Here is a tiny trained network, its code and every weight. The questions are about switching its units off for an input and a class, where a switched-off unit gives its printed mean instead of its output.

import numpy as np


def w(rows, s, z=0):
    codes = np.array(rows[::2]) - 128.0
    scale = np.full(codes.shape[1], s)
    scale[-1] = z or s
    return codes * scale


def f(y):
    return y / 2 * (1 + np.tanh(0.7978845608 * (y + 0.044715 * y**3)))


def log_softmax(a):
    a = a - a.max(-1, keepdims=True)
    return a - np.log(np.exp(a).sum(-1, keepdims=True))


def net(x, mask):
    res = np.array(x, float).reshape(1, 7) / 4 @ E
    y = f(res @ A[0][:, :-1].T + A[0][:, -1])
    res = res + np.where(mask, y, B[0][:, -1]) @ B[0][:, :-1]
    return log_softmax(res[-1] @ U[:, :-1].T + U[:, -1])


A, B = {}, {}
E = w([
[209,122,106,53,162,134,32,234,91,114,157,173],'x0',
[90,140,162,39,160,157,186,57,15,133,178,190],'x1',
[65,165,128,16,82,196,57,125,170,140,63,74],'x2',
[29,129,80,165,71,137,106,209,78,69,194,135],'x3',
[124,62,71,94,137,78,69,63,81,149,167,20],'x4',
[136,87,171,211,149,186,132,199,2,111,40,46],'x5',
[174,113,81,91,44,92,153,75,84,40,50,169],'x6',
],0.0086)
A[0] = w([
[14,135,81,151,77,152,99,192,87,59,213,122,131],'N0',
[167,107,138,177,134,84,123,111,135,121,181,154,38],'N1',
[143,70,91,103,105,88,109,85,104,111,158,63,64],'N2',
[140,186,135,83,115,96,120,93,147,138,181,163,28],'N3',
[62,154,138,171,109,124,176,51,151,155,100,104,112],'N4',
[117,147,135,97,64,186,79,125,173,138,70,86,113],'N5',
[129,185,171,117,99,141,185,173,137,100,90,189,156],'N6',
[205,102,107,70,186,153,33,181,107,120,136,172,85],'N7',
[66,141,142,78,116,194,98,110,118,135,88,137,110],'N8',
[180,76,117,215,149,65,151,126,114,101,149,143,74],'N9',
[167,70,105,210,82,73,66,178,230,135,79,71,12],'N10',
[118,150,148,140,138,148,143,148,138,113,92,155,1],'N11',
[130,179,174,135,117,169,153,179,142,141,107,181,80],'N12',
[203,126,168,67,220,108,130,82,172,186,70,115,204],'N13',
[114,145,90,97,111,59,120,86,247,100,212,173,6],'N14',
[90,150,118,44,124,164,109,147,146,122,91,90,61],'N15',
[107,77,100,101,136,83,102,128,100,165,152,46,74],'N16',
[123,149,150,113,106,142,88,115,125,122,132,86,67],'N17',
[206,119,164,140,163,198,146,107,109,123,93,84,79],'N18',
[120,73,149,163,133,155,111,157,104,102,87,97,13],'N19',
[135,195,146,139,123,155,158,160,158,107,115,151,49],'N20',
[115,130,165,131,165,192,146,119,28,105,110,108,127],'N21',
[75,162,187,177,233,173,108,167,166,228,225,79,32],'N22',
[89,121,164,70,181,134,142,71,62,122,161,132,123],'N23',
[169,121,77,136,44,100,130,87,91,69,53,174,16],'N24',
[135,124,164,165,120,145,127,156,83,112,82,83,28],'N25',
[139,128,146,137,195,48,193,154,79,118,172,168,53],'N26',
[48,93,156,170,121,120,169,74,157,118,97,93,28],'N27',
[134,116,93,120,145,89,102,97,92,177,147,81,100],'N28',
],0.011,0.0037)
B[0] = w([
[149,232,206,194,69,37,205,119,175,67,95,109,248],'N0',
[139,168,85,139,97,143,152,106,100,189,117,113,162],'N1',
[146,51,118,180,212,163,81,66,255,99,109,171,185],'N2',
[66,135,120,70,134,136,186,186,155,159,104,89,181],'N3',
[154,72,123,144,134,95,87,221,42,72,222,27,205],'N4',
[140,182,67,168,84,127,126,95,88,201,131,158,195],'N5',
[123,71,157,171,197,147,59,77,188,101,150,172,205],'N6',
[188,86,115,128,177,64,88,207,73,79,231,12,215],'N7',
[154,122,73,186,66,136,165,94,64,208,166,161,188],'N8',
[167,243,64,164,89,166,114,106,94,231,133,145,200],'N9',
[107,39,228,61,16,128,128,153,166,173,232,203,229],'N10',
[134,128,142,150,185,112,82,103,178,175,105,126,148],'N11',
[113,82,159,214,212,153,100,101,174,125,161,147,183],'N12',
[89,218,175,191,87,46,213,79,122,53,112,101,224],'N13',
[22,163,107,93,189,170,187,222,129,154,52,93,236],'N14',
[182,181,57,182,129,140,141,113,72,215,165,136,184],'N15',
[99,44,114,215,187,145,120,94,197,129,84,127,194],'N16',
[151,148,109,127,138,115,130,86,139,157,130,138,147],'N17',
[66,202,136,121,120,76,188,168,151,101,88,137,184],'N18',
[60,155,85,42,160,124,188,171,174,156,70,95,177],'N19',
[122,53,115,168,185,106,96,98,166,126,126,125,167],'N20',
[69,133,114,45,123,151,186,164,193,155,145,124,216],'N21',
[181,163,73,37,65,218,13,62,102,31,41,159,251],'N22',
[130,44,206,75,63,119,120,125,185,168,205,186,207],'N23',
[169,149,96,32,110,203,23,75,83,37,63,149,211],'N24',
[59,160,84,81,200,151,180,183,177,171,97,121,185],'N25',
[144,146,84,160,80,158,144,96,97,208,179,110,191],'N26',
[207,131,122,115,209,97,67,204,63,95,206,63,187],'N27',
[121,114,175,188,208,142,107,98,188,131,100,150,177],'N28',
],0.008,0.016)
U = w([
[19,156,81,49,183,146,172,187,152,172,69,102,66],'0',
[149,169,45,191,94,152,130,73,74,253,136,130,110],'1',
[106,75,131,212,229,153,90,65,191,117,104,153,131],'2',
[164,109,110,116,172,86,94,194,56,74,194,39,126],'3',
[144,147,83,32,89,183,72,54,99,35,46,143,158],'4',
[98,204,178,173,74,35,192,86,146,53,84,110,119],'5',
[85,71,206,40,61,130,144,111,140,182,192,180,254],'6',
[120,122,150,141,89,98,134,123,78,89,72,133,104],'7',
],0.011,0.0061)

Each question gives the input, the list of numbers given to net, and the class t.
The units are the neurons (one row each of A and B). Each row of codes is followed by its name. A weight is (code - 128) times the scale printed after its matrix; where a second scale follows, it is the last column's (A, B and U).
mask holds one flag per neuron, in row order. A switched-off neuron (its flag False) gives its mean, the last column of its row in B, instead of its output. The means were averaged over made-up inputs and are rounded, as every weight is.
A unit's drop is (log p(t) with every unit on - log p(t) with that unit switched off) / (log p(t) with every unit on - log p(t) with every unit switched off).
The circuit of an input: a set's keep is (log p(t) with only the set's units on - log p(t) with every unit switched off) / (log p(t) with every unit on - log p(t) with every unit switched off). Starting from the 12 units with the biggest drops (on a tie, the unit counted first), units are removed one at a time, each time the one whose removal leaves the highest keep (on an exact tie, the one counted first), for as long as the keep stays at least 0.8.
units of the circuit, in order: the units of the circuit, biggest drop first
most important unit: the unit with the biggest drop
top k neurons: the k neurons with the biggest drops, biggest first
drop of u: that unit's drop, to one decimal
input [8,1,8,6,-5,7,2], class 1: units of the circuit, in order	(N15)
input [4,8,1,7,3,-8,5], class 0: top 3 neurons	(N14 N10 N3)
input [1,-6,7,8,6,-2,3], class 5: top 2 neurons	(N0 N9)
input [-4,2,-5,6,-6,8,3], class 0: top 2 neurons	(N25 N21)
input [1,-6,0,-4,7,0,0], class 2: top 4 neurons	(N2 N16 N28 N23)
input [8,1,-4,-5,-7,3,-4], class 3: top 3 neurons	(N7 N2 N16)
input [3,2,-5,4,1,-5,5], class 0: top 4 neurons	(N22 N14 N3 N8)
input [-7,0,-7,3,-8,-4,-7], class 2: top 2 neurons	(N12 N6)
input [-7,5,1,5,7,1,3], class 2: top 3 neurons	(N2 N16 N7)
input [5,-8,-1,5,5,-7,-4], class 6: top 2 neurons	(N10 N25)
input [-7,2,1,-6,-3,-6,-2], class 3: top 3 neurons	(N4 N27 N0)
input [7,6,-5,2,-2,-3,-3], class 3: top 2 neurons	(N7 N10)
input [5,-3,-6,7,-5,-3,-6], class 5: top 4 neurons	(N0 N24 N15 N8)
input [5,3,-3,5,1,6,-5], class 0: most important unit	N21
input [0,-2,7,-5,7,-7,5], class 0: top 2 neurons	(N14 N3)
input [-1,2,-7,-8,-8,6,7], class 2: top 4 neurons	(N6 N0 N22 N12)
input [7,7,-1,6,-3,8,8], class 0: top 3 neurons	(N21 N22 N25)
input [-8,-4,8,6,-1,-5,-3], class 1: drop of N7	0.7
input [-1,2,0,-4,-3,8,0], class 0: drop of N9	0.0
input [5,3,2,6,-1,0,-2], class 5: drop of N0	2.0
input [-5,1,6,7,7,4,-2], class 2: most important unit	N16
input [-5,-6,-8,3,6,-8,-4], class 0: drop of N15	0.2
